What each symbol does to the points:
at | η τ χ σ
Z235 | Z932 Z715 Z221 Z143
Z268 | Z871 Z703 Z573 Z129
Z771 | Z369 Z143 Z597 Z73
Z592 | Z370 Z964 Z752 Z891
Z535 | Z126 Z807 Z789 Z964
Z617 | Z268 Z900 Z856 Z24
Z221 | Z757 Z235 Z143 Z771
Z338 | Z374 Z787 Z248 Z720
Z871 | Z195 Z100 Z920 Z507
Z765 | Z501 Z142 Z195 Z529
Z920 | Z529 Z871 Z507 Z56
Z891 | Z981 Z752 Z126 Z171
Z900 | Z703 Z364 Z617 Z856
Z770 | Z881 Z414 Z137 Z371
Z950 | Z46 Z161 Z915 Z501
Z364 | Z300 Z609 Z900 Z617
Z171 | Z724 Z126 Z60 Z370
Z369 | Z606 Z983 Z776 Z342
Z195 | Z38 Z765 Z529 Z161
Z988 | Z143 Z155 Z940 Z993
Z507 | Z161 Z920 Z56 Z142
Z413 | Z337 Z46 Z224 Z642
Z126 | Z522 Z891 Z171 Z60
Z956 | Z248 Z103 Z606 Z996
Z73 | Z342 Z597 Z932 Z757
Z787 | Z619 Z697 Z338 Z248
Z529 | Z843 Z195 Z161 Z950
Z46 | Z20 Z551 Z413 Z224
Z56 | Z950 Z507 Z142 Z765
Z723 | Z56 Z129 Z256 Z100
Z443 | Z487 Z471 Z310 Z422
Z103 | Z338 Z368 Z956 Z606
Z24 | Z129 Z856 Z47 Z300
Z752 | Z574 Z592 Z891 Z126
Z619 | Z856 Z674 Z374 Z609
Z981 | Z580 Z574 Z522 Z724
Z724 | Z770 Z522 Z792 Z448
Z642 | Z535 Z224 Z447 Z469
Z720 | Z364 Z248 Z827 Z674
Z574 | Z58 Z370 Z981 Z522
Z983 | Z956 Z757 Z369 Z776
Z143 | Z983 Z221 Z771 Z597
Z827 | Z900 Z720 Z674 Z619
Z993 | Z597 Z940 Z715 Z235
Z573 | Z920 Z268 Z129 Z723
Z469 | Z964 Z447 Z20 Z337
Z932 | Z368 Z73 Z757 Z983
Z41 | Z899 Z371 Z473 Z579
Z940 | Z771 Z988 Z993 Z715
Z248 | Z609 Z338 Z720 Z827
Z161 | Z551 Z529 Z950 Z915
Z300 | Z256 Z47 Z703 Z268
Z58 | Z41 Z448 Z580 Z414
Z609 | Z47 Z374 Z364 Z900
Z899 | Z106 Z136 Z471 Z443
Z106 | Z993 Z901 Z790 Z487
Z522 | Z414 Z981 Z724 Z792
Z155 | Z221 Z487 Z988 Z940
Z137 | Z618 Z770 Z371 Z41
Z843 | Z447 Z38 Z551 Z46
Z38 | Z642 Z501 Z843 Z551
Z473 | Z471 Z41 Z579 Z881
Z224 | Z807 Z413 Z642 Z447
Z856 | Z573 Z617 Z24 Z47
Z448 | Z371 Z792 Z58 Z580
Z715 | Z73 Z993 Z235 Z221
Z597 | Z776 Z771 Z73 Z932
Z447 | Z789 Z642 Z469 Z20
Z142 | Z915 Z56 Z765 Z195
Z697 | Z674 Z996 Z787 Z338
Z337 | Z752 Z20 Z807 Z535
Z471 | Z790 Z899 Z443 Z310
Z776 | Z996 Z369 Z342 Z368
Z20 | Z592 Z469 Z337 Z807
Z310 | Z155 Z443 Z422 Z901
Z618 | Z422 Z881 Z136 Z899
Z964 | Z60 Z789 Z592 Z752
Z757 | Z103 Z932 Z983 Z369
Z414 | Z579 Z580 Z770 Z137
Z100 | Z765 Z256 Z871 Z920
Z256 | Z142 Z723 Z100 Z871
Z370 | Z448 Z60 Z574 Z981
Z915 | Z413 Z950 Z501 Z38
Z368 | Z787 Z342 Z103 Z956
Z703 | Z100 Z300 Z268 Z573
Z606 | Z720 Z956 Z996 Z697
Z996 | Z827 Z606 Z697 Z787
Z674 | Z617 Z827 Z619 Z374
Z807 | Z891 Z337 Z535 Z789
Z579 | Z443 Z473 Z881 Z618
Z487 | Z235 Z790 Z155 Z988
Z580 | Z473 Z58 Z414 Z770
Z501 | Z224 Z915 Z38 Z843
Z47 | Z723 Z24 Z300 Z703
Z901 | Z940 Z422 Z106 Z790
Z551 | Z469 Z843 Z46 Z413
Z422 | Z988 Z310 Z901 Z106
Z60 | Z792 Z171 Z370 Z574
Z342 | Z697 Z776 Z368 Z103
Z792 | Z137 Z724 Z448 Z58
Z371 | Z136 Z137 Z41 Z473
Z881 | Z310 Z579 Z618 Z136
Z129 | Z507 Z573 Z723 Z256
Z789 | Z171 Z535 Z964 Z592
Z790 | Z715 Z106 Z487 Z155
Z374 | Z24 Z619 Z609 Z364
Z136 | Z901 Z618 Z899 Z471

The rows follow the links: the fewer symbols apart two points are, the more alike their rows tend to be.

Each row is also shifted at random along 3 hidden directions that mean nothing.

Some points, each with a row of numbers:
Z106	[-176, -30, 78, 8, 42, -5, 16, -80, -61, 40, -48, 40, -52, -70, -99, -74, -156, -5, 35, -96, 35, -18, -6, -143, -97, -66, 18, 33, -12, 65, 46, -22, 30, -66, -64, -4, -107, -37, -23, 147, -45, -150, 143, -52, -56, -104, 58, 214, 49, 29, -84, 146, 48]
Z142	[-163, 74, -38, -30, -9, 10, 39, 67, 98, 22, 102, -58, 69, 38, 48, 44, 94, 65, 64, -7, 56, -23, 0, 71, 12, -9, -19, 44, -97, 7, -60, -43, -39, -14, 56, 33, 41, -10, 6, -85, 10, 172, -158, -31, 64, 30, -11, 7, 2, -2, 98, -117, 21]
Z932	[-198, -4, -66, 84, 18, 10, -15, -79, -134, -91, -109, -44, -92, 69, -5, -53, -39, -54, -130, -75, 2, 61, -9, -11, 101, 18, 88, -48, 38, -60, 107, -10, 47, -15, 36, -1, -63, -91, 97, 86, 47, -212, 40, -3, -147, 63, -63, -36, 64, -103, 59, 53, 53]
Z369	[161, 116, -66, 184, -12, 14, -7, -159, -111, -5, -42, -63, -48, -17, -36, -95, 52, 51, -103, -167, 24, 101, 65, 24, -7, 24, 57, -110, 27, 9, 60, -65, 81, -30, -76, 49, -11, -113, 3, 204, 34, -261, -7, 38, -246, 64, -56, 86, 108, -97, 155, -15, 31]
Z136	[169, -68, 71, -21, 1, -20, -29, -72, -30, 4, -40, 105, -16, -46, -63, -6, -141, -64, -57, 11, -21, 11, -30, -100, -47, 30, -20, -51, 36, 61, 61, 22, 16, 8, -38, -55, -27, 33, -43, 45, -26, -124, 149, 19, -7, -79, 90, 44, -36, -12, -148, 112, -36]
Z300	[200, 69, -86, 4, 1, 19, -18, 60, 3, -18, -11, -118, -19, 58, 35, 64, 139, -21, 5, 10, 17, 14, 27, 112, 85, 68, 18, 40, -7, -92, -41, -12, 17, 0, 56, 31, 19, -51, 52, -53, 34, 76, -148, -2, -22, 105, -76, -122, 1, -40, 126, -106, 42]
Z843	[-96, -32, 20, -106, -7, 1, -8, 150, 86, 39, 34, -7, 24, 0, 37, 81, 86, -7, 103, 130, -20, -58, 0, 50, -13, 11, -56, 91, -5, -34, -101, 41, -36, 26, 31, -1, 56, 66, -11, -142, -12, 250, -64, -5, 166, -4, 7, -98, -81, 73, -53, -54, -14]
Z338	[143, -9, -99, -1, 45, 14, 21, 13, -42, -101, -39, -111, -24, 135, 47, -8, -42, -54, -12, -48, 30, -13, -39, 21, 149, -39, 91, 49, -34, -107, 70, -15, -17, -26, 121, 13, -109, -65, 123, -37, 31, -41, -74, -71, -45, 69, -92, -68, 57, -24, 121, -15, 75]
Z940	[-91, -136, 27, -65, 69, 0, -11, 16, -91, -56, -134, 5, -89, 39, -30, -31, -184, -121, 23, 20, -22, -49, -49, -122, 55, -69, 71, 86, 49, -69, 82, 51, -2, -29, 41, -40, -150, -15, 82, 19, -20, -95, 146, -73, 14, -48, -14, 5, 17, 53, -107, 163, 63]
Z368	[225, 59, -95, 113, 1, 11, 4, -110, -77, -79, -35, -70, -26, 73, 18, -45, -5, -17, -128, -117, 20, 68, 2, 33, 104, 24, 79, -85, -1, -34, 96, -48, 35, -10, 28, 23, -43, -93, 69, 83, 45, -200, -44, 2, -175, 85, -69, -19, 75, -108, 142, -26, 28]
Z981	[-62, -130, 29, -21, -53, -32, 14, -2, 52, -95, 46, 151, 111, 43, 93, -23, -106, 8, -89, 125, -100, -16, -69, -23, 62, -61, -9, -103, 47, 37, 57, 81, -105, 97, 29, -65, 59, 150, -14, -140, 4, 33, 98, 54, 124, -32, 23, -139, -59, 37, -119, 15, -135]
Z988	[34, 6, 6, 142, 0, 1, 27, -148, -92, -18, -28, 26, -16, -41, -24, -159, -72, 65, -55, -114, -32, 40, 28, -64, -39, -110, 55, -88, 52, 40, 77, -22, 28, -15, -103, 16, -38, -23, -17, 184, 0, -253, 120, 23, -161, -13, -36, 125, 101, 13, 41, 66, -10]
Z248	[126, -20, -95, -20, 54, 14, 23, 38, -40, -95, -47, -125, -27, 137, 51, 6, -46, -69, 8, -32, 31, -24, -41, 17, 160, -47, 94, 73, -31, -124, 59, -11, -19, -29, 125, 16, -117, -58, 130, -53, 29, -18, -76, -85, -28, 69, -101, -83, 53, -12, 114, -9, 83]
Z720	[131, 82, -25, 14, 70, 26, 27, 24, -41, 71, -36, -152, -65, -20, -59, -33, 42, 16, 148, -120, 76, -33, 53, -6, -40, -61, 44, 143, -51, -55, -43, -59, 52, -92, -20, 63, -111, -108, 33, 117, -16, -16, -72, -88, -89, 5, -61, 147, 90, 50, 127, 2, 137]
Z993	[-120, -34, -15, 112, 18, -2, 8, -109, -117, -44, -69, 14, -43, -5, -8, -137, -77, 16, -61, -81, -31, 31, 5, -62, 15, -91, 82, -56, 57, -4, 88, -2, 20, -13, -54, 8, -64, -34, 28, 143, 7, -221, 117, 10, -133, 3, -56, 62, 86, 2, 22, 88, 17]
Z776	[-99, 8, -44, 0, 53, 11, -18, -34, -99, -33, -105, -80, -113, 49, -55, 16, -57, -99, -35, -81, 51, 19, -11, -35, 69, 51, 67, 46, -14, -60, 67, -34, 61, -62, 62, -2, -109, -118, 92, 63, 16, -133, 1, -60, -96, 26, -18, 28, 44, -75, 36, 65, 113]
Z580	[146, -44, 132, -16, -9, -11, -28, -14, 0, 107, -27, 118, -16, -165, -80, -34, -24, 13, 64, 58, -59, -16, 43, -78, -179, -22, -72, 9, 86, 76, -53, 46, 29, 15, -153, -27, 33, 83, -122, 82, -55, -19, 163, 50, 40, -106, 82, 93, -42, 112, -171, 93, -63]
Z447	[101, -26, 27, -70, -48, -16, -32, 88, 88, 1, 54, 63, 64, -7, 47, 99, 73, -7, -11, 138, -47, -10, -6, 64, 1, 80, -74, -29, 23, 11, -61, 51, -40, 71, 20, -32, 120, 100, -44, -154, 2, 174, -39, 59, 143, 6, 43, -152, -108, 7, -74, -67, -88]
Z103	[202, 69, -83, 95, 17, 10, 4, -96, -74, -46, -30, -88, -30, 47, -9, -41, -2, -11, -77, -130, 46, 50, 11, 16, 65, 15, 67, -44, -20, -30, 75, -58, 42, -39, 22, 29, -59, -104, 54, 102, 36, -177, -45, -14, -163, 61, -60, 37, 83, -88, 136, -14, 54]
Z422	[5, -66, 41, 17, 13, -16, 10, -93, -48, -33, -31, 79, -6, -6, -37, -62, -166, -28, -63, -43, -6, 5, -37, -112, -12, -42, 27, -49, 7, 49, 95, 2, -1, -9, -14, -34, -67, 5, -2, 68, -12, -170, 137, -4, -43, -64, 44, 87, 20, -9, -78, 113, -15]
Z129	[-146, 81, -6, -125, 53, 23, -17, 134, 46, 100, -19, -129, -77, -5, -60, 137, 90, -55, 152, -17, 111, -45, 21, 31, -45, 96, -38, 188, -99, -49, -100, -51, 55, -82, 71, 29, -42, -104, 36, -45, -22, 204, -149, -96, 65, 7, 32, 56, -26, -5, 25, -29, 128]
Z597	[-223, 35, -21, 99, 30, 10, -12, -89, -137, 11, -112, -46, -118, -36, -73, -83, -13, -9, -28, -118, 20, 43, 46, -44, -24, -2, 50, 0, 35, -23, 45, -32, 81, -54, -63, 30, -73, -107, 35, 189, 11, -205, 73, -10, -174, 11, -36, 106, 86, -44, 42, 84, 79]
Z371	[-229, -58, 67, 22, -33, -22, -30, -71, -35, -6, -36, 130, -16, -45, -29, -30, -78, -6, -85, 29, -51, 30, -14, -64, -43, 26, -21, -91, 69, 66, 36, 34, 11, 33, -57, -49, 41, 49, -47, 47, -7, -100, 151, 62, -2, -53, 71, 11, -29, -25, -138, 89, -62]
Z224	[248, 45, 17, 26, -66, -8, -13, 40, 84, 57, 86, 45, 80, -70, 40, 30, 162, 85, 7, 79, -56, 22, 51, 102, -66, 40, -81, -64, 37, 43, -96, 24, -17, 71, -69, 13, 160, 97, -100, -59, 6, 133, -59, 95, 59, 19, 12, -78, -59, 28, 5, -121, -104]
Z56	[-200, 61, -33, -53, 11, 10, 36, 86, 93, 28, 86, -71, 50, 44, 30, 65, 76, 35, 78, -9, 73, -33, -9, 56, 12, 15, -22, 67, -110, -1, -60, -47, -30, -24, 79, 29, 19, -27, 17, -92, -3, 190, -155, -54, 79, 20, -2, 12, -6, -6, 82, -100, 40]
Z73	[80, -40, -6, -18, 60, 13, -39, -1, -120, -17, -151, -48, -136, 3, -68, 1, -69, -111, 9, -18, 4, -2, 1, -55, 36, 26, 59, 77, 58, -91, 42, 12, 64, -44, 8, -15, -114, -76, 64, 84, 3, -128, 74, -48, -73, 6, -23, 1, 22, 0, -35, 110, 86]
Z24	[236, 113, -73, 57, 4, 18, -14, 35, -20, 34, -13, -129, -31, -5, 11, 12, 185, 32, 43, -43, 17, 29, 76, 117, 14, 34, 12, 40, 2, -76, -68, -36, 49, -10, -16, 57, 25, -66, 18, 44, 21, 30, -139, 5, -85, 97, -89, -36, 41, -15, 159, -111, 49]
Z715	[428, -76, 31, 0, 52, 2, -26, -14, -91, 4, -120, -2, -81, -40, -50, -60, -93, -75, 43, 3, -46, -28, 16, -80, -11, -66, 48, 63, 91, -66, 35, 46, 31, -22, -55, -13, -109, 11, 12, 100, -18, -138, 131, -26, -57, -37, -32, 22, 30, 85, -55, 121, 28]
Z137	[-139, -27, 40, 108, -68, -18, -18, -125, -40, -26, 9, 145, 31, -58, -1, -92, -24, 68, -146, 2, -82, 71, 13, -18, -45, 4, -11, -181, 86, 96, 50, 28, 0, 61, -107, -28, 97, 64, -72, 76, 9, -158, 137, 112, -63, -21, 30, 1, -2, -37, -69, 29, -113]
Z915	[-223, 1, 26, -109, 19, 9, 19, 151, 89, 73, 51, -35, 20, -20, 18, 70, 84, 25, 156, 69, 23, -70, 7, 30, -47, -21, -51, 137, -41, -17, -120, 13, -26, -15, 25, 16, 24, 29, -14, -105, -24, 261, -83, -43, 148, -24, 15, -2, -48, 87, -23, -43, 27]
Z881	[-96, -88, 56, -22, -21, -22, -26, -64, -37, -35, -48, 116, -20, -13, -32, 4, -141, -64, -106, 32, -29, 20, -53, -91, -2, 42, -8, -71, 45, 54, 82, 32, 5, 30, -1, -64, -8, 35, -16, 6, -14, -112, 147, 29, 13, -53, 78, -14, -45, -38, -153, 112, -46]
Z443	[205, -37, 6, 107, -42, -20, 9, -161, -47, -74, 17, 106, 55, 9, 10, -88, -119, 25, -170, -50, -43, 60, -33, -51, 24, -30, 31, -179, 39, 76, 128, 3, -17, 49, -47, -34, 10, 33, -30, 72, 16, -234, 117, 68, -96, -17, 22, 11, 22, -56, -22, 35, -90]
Z996	[354, 41, -41, 0, 58, 14, 11, -10, -47, 5, -46, -113, -52, 33, -38, 5, -20, -47, 53, -85, 64, -11, 6, -13, 28, -9, 58, 82, -44, -58, 21, -45, 41, -63, 31, 29, -116, -91, 52, 67, -2, -73, -55, -75, -82, 21, -39, 64, 61, -4, 88, 19, 95]
Z573	[-217, 167, -61, 48, 2, 30, 11, 9, 10, 80, 43, -120, -24, -19, -20, 33, 179, 71, 43, -103, 89, 38, 67, 92, -38, 75, -18, 28, -86, 4, -77, -91, 57, -53, -7, 70, 43, -114, -6, 59, 21, 68, -169, -18, -76, 63, -17, 84, 47, -74, 159, -107, 73]
Z126	[-357, -41, 13, 29, -77, -28, 36, -56, 82, -73, 119, 135, 137, 47, 82, -31, -54, 80, -122, 41, -36, 18, -66, -5, 32, -27, -21, -156, -25, 107, 55, 14, -95, 72, 32, -37, 104, 94, -31, -107, 15, 28, 26, 66, 73, -21, 51, -48, -34, -44, -50, -40, -119]

Where do the symbols, taken in turn from left to right, take each start?
Answer with the point's name.
[366, -176, 47, -55, -37, -30, -47, 10, -2, -96, -51, 150, 28, 21, 54, 27, -116, -97, -107, 191, -135, -10, -60, -29, 82, 9, -10, -83, 131, -26, 66, 123, -52, 111, 11, -91, 33, 163, -11, -122, 7, -30, 151, 73, 109, -25, 25, -224, -111, 32, -187, 73, -134]
σ χ => Z41
[9, -23, 8, 10, 57, 13, -27, -26, -123, 15, -145, -51, -134, -34, -81, -42, -58, -79, 24, -45, 1, 1, 19, -65, -15, -10, 49, 74, 60, -61, 33, 4, 75, -50, -38, -2, -106, -73, 42, 137, -14, -145, 95, -40, -93, -13, -26, 66, 48, 18, -33, 124, 85]
η τ η => Z956
[-71, -34, 88, 9, -20, -18, -26, -74, -37, 45, -35, 116, -39, -101, -80, -26, -80, -14, -49, 1, -20, 27, 10, -84, -103, 38, -39, -59, 52, 85, 21, 19, 40, 8, -100, -41, 13, 25, -67, 84, -26, -115, 155, 46, -22, -80, 93, 85, -28, -11, -146, 100, -46]
τ σ => Z579
[281, -35, 108, -154, -17, -19, -34, 95, 121, 92, 50, 83, 43, -71, -38, 133, -8, -46, 90, 127, 1, -51, -16, -17, -102, 80, -116, 60, -11, 54, -87, 34, -14, 21, -12, -44, 57, 98, -93, -120, -49, 205, 3, 8, 190, -82, 128, -17, -130, 60, -169, -2, -61]
σ η τ => Z171
[-115, -128, 32, -4, -46, -29, -7, -19, 5, -88, 6, 148, 62, 19, 64, -36, -84, 0, -105, 120, -107, -2, -55, -25, 45, -40, -3, -108, 86, 22, 55, 88, -66, 90, -1, -59, 58, 129, -14, -87, 8, -24, 136, 72, 83, -29, 17, -130, -56, 27, -130, 43, -119]
τ σ => Z58
[-222, -99, -45, 78, -9, -17, 28, -119, -82, -162, -33, 61, 15, 101, 60, -112, -166, -15, -167, -35, -55, 34, -69, -63, 137, -89, 104, -126, 35, -9, 166, 21, -54, 29, 52, -30, -62, 8, 78, 16, 40, -223, 125, 9, -81, 13, -52, -51, 57, -52, 4, 73, -32]
η χ => Z221
[-138, -19, 52, -42, -50, -19, 7, 7, 104, 13, 101, 112, 92, -14, 17, 51, -19, 35, -41, 61, -7, 2, -39, 3, -38, 43, -73, -72, -40, 104, -16, 11, -51, 42, 10, -34, 97, 82, -70, -98, -14, 103, -5, 43, 116, -47, 96, -11, -75, -20, -88, -33, -86]
η η => Z792
[141, 71, -84, -9, 7, 18, -14, 66, 9, 0, -3, -118, -28, 49, 29, 79, 141, -24, 19, 2, 27, 11, 33, 106, 67, 78, 5, 44, -25, -79, -47, -18, 27, -5, 60, 36, 16, -59, 48, -50, 32, 92, -155, -13, -10, 89, -64, -98, -3, -43, 114, -100, 45]
η χ => Z871
[136, 54, -42, 116, 13, 13, -21, -103, -115, -8, -84, -54, -85, -16, -50, -65, 17, -9, -67, -117, 7, 71, 45, -4, 12, 26, 56, -50, 40, -25, 50, -33, 79, -32, -56, 24, -42, -95, 22, 166, 24, -220, 33, 14, -190, 48, -48, 52, 78, -66, 84, 28, 43]
χ χ => Z369
[181, -16, -130, 12, 21, 22, 4, 65, -36, -123, -45, -123, -11, 147, 108, 7, 58, -53, -30, 33, -28, -3, -23, 101, 200, -33, 88, 37, 16, -160, 34, 23, -37, 25, 120, 15, -38, -23, 130, -94, 55, 21, -112, -30, -14, 123, -148, -209, 24, -21, 140, -71, 39]
σ η η => Z100
[-33, 40, -67, -23, 56, 33, 2, 87, -43, 10, -64, -151, -78, 40, 1, 22, 89, -32, 105, -23, 35, -30, 28, 53, 53, -13, 41, 136, -16, -122, -46, -17, 28, -49, 49, 48, -73, -84, 80, 5, 9, 71, -94, -71, -26, 60, -92, -27, 41, 26, 108, -24, 110]
σ τ => Z900
[134, -51, 98, -23, -9, -19, -35, -67, -32, 42, -46, 103, -35, -78, -89, -5, -122, -48, -35, 3, -11, 12, -9, -107, -94, 39, -33, -33, 36, 69, 34, 20, 34, -6, -70, -45, -19, 26, -60, 74, -29, -116, 150, 25, -12, -87, 106, 87, -36, 5, -157, 113, -34]
η χ σ τ => Z106
[-104, -39, 101, 24, -31, -19, 3, -31, 14, 69, 30, 124, 34, -118, -30, -66, -24, 70, 28, 35, -54, -11, 25, -59, -135, -59, -48, -43, 58, 95, -33, 35, -9, 26, -131, -12, 64, 91, -112, 60, -40, -12, 135, 52, 36, -92, 69, 89, -16, 79, -117, 58, -75]
χ τ => Z792
[58, -38, 38, 87, -65, -21, -29, -121, -40, -41, -4, 145, 30, -39, 4, -60, -46, 22, -165, 19, -83, 69, -3, -21, -12, 18, -14, -184, 87, 78, 70, 39, 2, 75, -85, -43, 83, 74, -62, 51, 10, -172, 133, 113, -57, -12, 36, -37, -24, -44, -81, 31, -120]
η χ χ => Z443
